Here is a tiny trained network, its code and every weight. The questions are about switching its units off for an input and a target symbol, where a switched-off unit gives its printed mean instead of its output.

import numpy as np


def w(rows, s, z=0):
    codes = np.array(rows[::2]) - 128.0
    scale = np.full(codes.shape[1], s)
    scale[-1] = z or s
    return codes * scale


def norm(h):
    return h / np.sqrt((h * h).mean(-1, keepdims=True) + 1e-5)


def f(y):
    return y / 2 * (1 + np.tanh(0.7978845608 * (y + 0.044715 * y**3)))


def softmax(a):
    e = np.exp(a - a.max(-1, keepdims=True))
    return e / e.sum(-1, keepdims=True)


def log_softmax(a):
    a = a - a.max(-1, keepdims=True)
    return a - np.log(np.exp(a).sum(-1, keepdims=True))


def net(x, mask):
    ids = ['ΘΞΣΦαγδζτψ'.index(c) for c in x.split()]
    T = len(ids)
    res = E[ids] + P[:T]
    r = norm(res)
    for j in range(2):
        rows = slice(4 * j, 4 * j + 4)
        q, k, v = (r @ M[0][rows].T for M in (Q, K, V))
        z = softmax(np.where(np.tri(T) > 0, q @ k.T / 4**0.5, -1e9)) @ v
        o = O[0][rows]
        res = res + np.where(mask[j], z, o[:, -1]) @ o[:, :-1]
    y = f(norm(res) @ A[0][:, :-1].T + A[0][:, -1])
    res = res + np.where(mask[2:18], y, B[0][:, -1]) @ B[0][:, :-1]
    return log_softmax(norm(res)[-1] @ U[:, :-1].T + U[:, -1])


Q, K, V, O, A, B = {}, {}, {}, {}, {}, {}
E = w([
[128,146,97],'Θ',
[131,156,95],'Ξ',
[129,161,101],'Σ',
[130,138,81],'Φ',
[115,149,95],'α',
[117,137,124],'γ',
[103,131,131],'δ',
[4,106,156],'ζ',
[109,159,161],'τ',
[102,159,119],'ψ',
],0.023)
P = w([
[152,31,245],'0',
[49,55,146],'1',
[36,52,134],'2',
[176,199,2],'3',
[138,163,56],'4',
[148,186,53],'5',
[169,181,59],'6',
[170,162,75],'7',
[177,159,84],'8',
[212,56,116],'9',
],0.0061)
Q[0] = w([
[114,156,219],'h1',
[140,2,243],'h1',
[142,117,139],'h1',
[139,139,161],'h1',
[86,12,126],'h2',
[174,176,96],'h2',
[50,87,153],'h2',
[69,114,87],'h2',
],0.0095)
K[0] = w([
[1,204,110],'h1',
[77,242,30],'h1',
[167,125,124],'h1',
[27,125,188],'h1',
[184,105,197],'h2',
[34,88,70],'h2',
[217,241,205],'h2',
[193,44,173],'h2',
],0.0079)
V[0] = w([
[5,99,63],'h1',
[181,32,96],'h1',
[188,254,222],'h1',
[205,134,127],'h1',
[200,151,162],'h2',
[153,242,74],'h2',
[83,30,199],'h2',
[203,226,181],'h2',
],0.0079)
O[0] = w([
[162,72,168,204],'h1',
[14,193,186,118],'h1',
[139,90,12,67],'h1',
[9,125,162,76],'h1',
[137,255,84,8],'h2',
[174,106,61,176],'h2',
[110,150,129,91],'h2',
[100,138,96,1],'h2',
],0.0077,0.004)
A[0] = w([
[151,81,104,184],'n1',
[146,193,202,251],'n2',
[130,152,21,250],'n3',
[237,39,195,117],'n4',
[11,66,111,100],'n5',
[207,181,81,139],'n6',
[203,126,115,77],'n7',
[148,176,152,121],'n8',
[72,118,89,124],'n9',
[125,226,72,234],'n10',
[56,149,215,203],'n11',
[163,139,152,152],'n12',
[194,109,108,154],'n13',
[145,185,185,166],'n14',
[21,115,71,122],'n15',
[40,143,187,118],'n16',
],0.012,0.002)
B[0] = w([
[171,127,70,165],'n1',
[5,88,179,171],'n2',
[198,89,143,209],'n3',
[216,70,188,254],'n4',
[74,142,247,158],'n5',
[116,95,151,177],'n6',
[117,163,150,169],'n7',
[102,86,124,131],'n8',
[189,223,137,147],'n9',
[188,66,196,172],'n10',
[65,147,10,180],'n11',
[115,74,166,146],'n12',
[153,64,74,181],'n13',
[61,73,113,150],'n14',
[185,192,178,174],'n15',
[109,229,2,165],'n16',
],0.0059,0.0094)
U = w([
[75,185,129,133],'Θ',
[241,241,132,177],'Ξ',
[154,141,45,67],'Σ',
[71,77,75,109],'Φ',
[98,7,247,202],'α',
[152,153,110,98],'γ',
[98,98,96,163],'δ',
[151,126,167,1],'ζ',
[117,27,2,79],'τ',
[120,61,83,11],'ψ',
],0.0091,0.0039)

Each question gives the input, a string of symbols that net reads in full, and the target symbol t.
The units are the heads (4 rows each of Q, K, V and O) and the neurons (one row each of A and B). Each row of codes is followed by its name. A weight is (code - 128) times the scale printed after its matrix; where a second scale follows, it is the last column's (O, A, B and U).
mask holds one flag per unit, heads first, then neurons. A switched-off unit (its flag False) gives its mean, the last column of its rows in O or B, instead of its output. The means were averaged over made-up inputs and are rounded, as every weight is.
A unit's drop is (log p(t) with every unit on - log p(t) with that unit switched off) / (log p(t) with every unit on - log p(t) with every unit switched off).
The circuit of an input: a set's keep is (log p(t) with only the set's units on - log p(t) with every unit switched off) / (log p(t) with every unit on - log p(t) with every unit switched off). Starting from the 12 units with the biggest drops (on a tie, the unit counted first), units are removed one at a time, each time the one whose removal leaves the highest keep (on an exact tie, the one counted first), for as long as the keep stays at least 0.8.
circuit, biggest first: the units of the circuit, biggest drop first
top k neurons: the k neurons with the biggest drops, biggest first
which heads matter: for each layer, one digit per head in row order, 1 if its drop is at least 0.15 and else 0, layers parted by /
drop of u: that unit's drop, to one decimal
input Ξ δ α α Θ α Ξ Φ Ξ Θ, target Ξ: which heads matter	10
input Ξ α Ξ α Ξ ζ δ, target Ξ: which heads matter	10
input Θ Φ Ξ α, target Θ: circuit, biggest first	h1
input Θ α Θ α Ξ, target Θ: which heads matter	10
input α α τ α, target α: circuit, biggest first	h2; n16
input γ ψ Ξ, target Ξ: circuit, biggest first	h1; n15
input Ξ ψ α α Φ α α δ γ, target Ξ: which heads matter	10
input τ τ τ γ α Ξ Θ ζ, target Θ: which heads matter	00
input Ξ Φ γ, target Ξ: which heads matter	01
input α α α Φ α Ξ Φ, target α: circuit, biggest first	h1; n16
input α α Ξ δ α α Σ, target α: circuit, biggest first	h1; n2
input α Ξ γ α Φ, target α: circuit, biggest first	h1; h2
input α α α γ, target α: circuit, biggest first	h1; n2
input α α δ τ, target α: top neuron	n2
input Ξ Θ Ξ, target Ξ: drop of n15	0.1
input Ξ ψ α α δ, target Ξ: drop of h1	0.3
input Θ γ α, target Θ: drop of n5	0.0
input Ξ Ξ Φ δ Φ, target Ξ: drop of h1	1.0
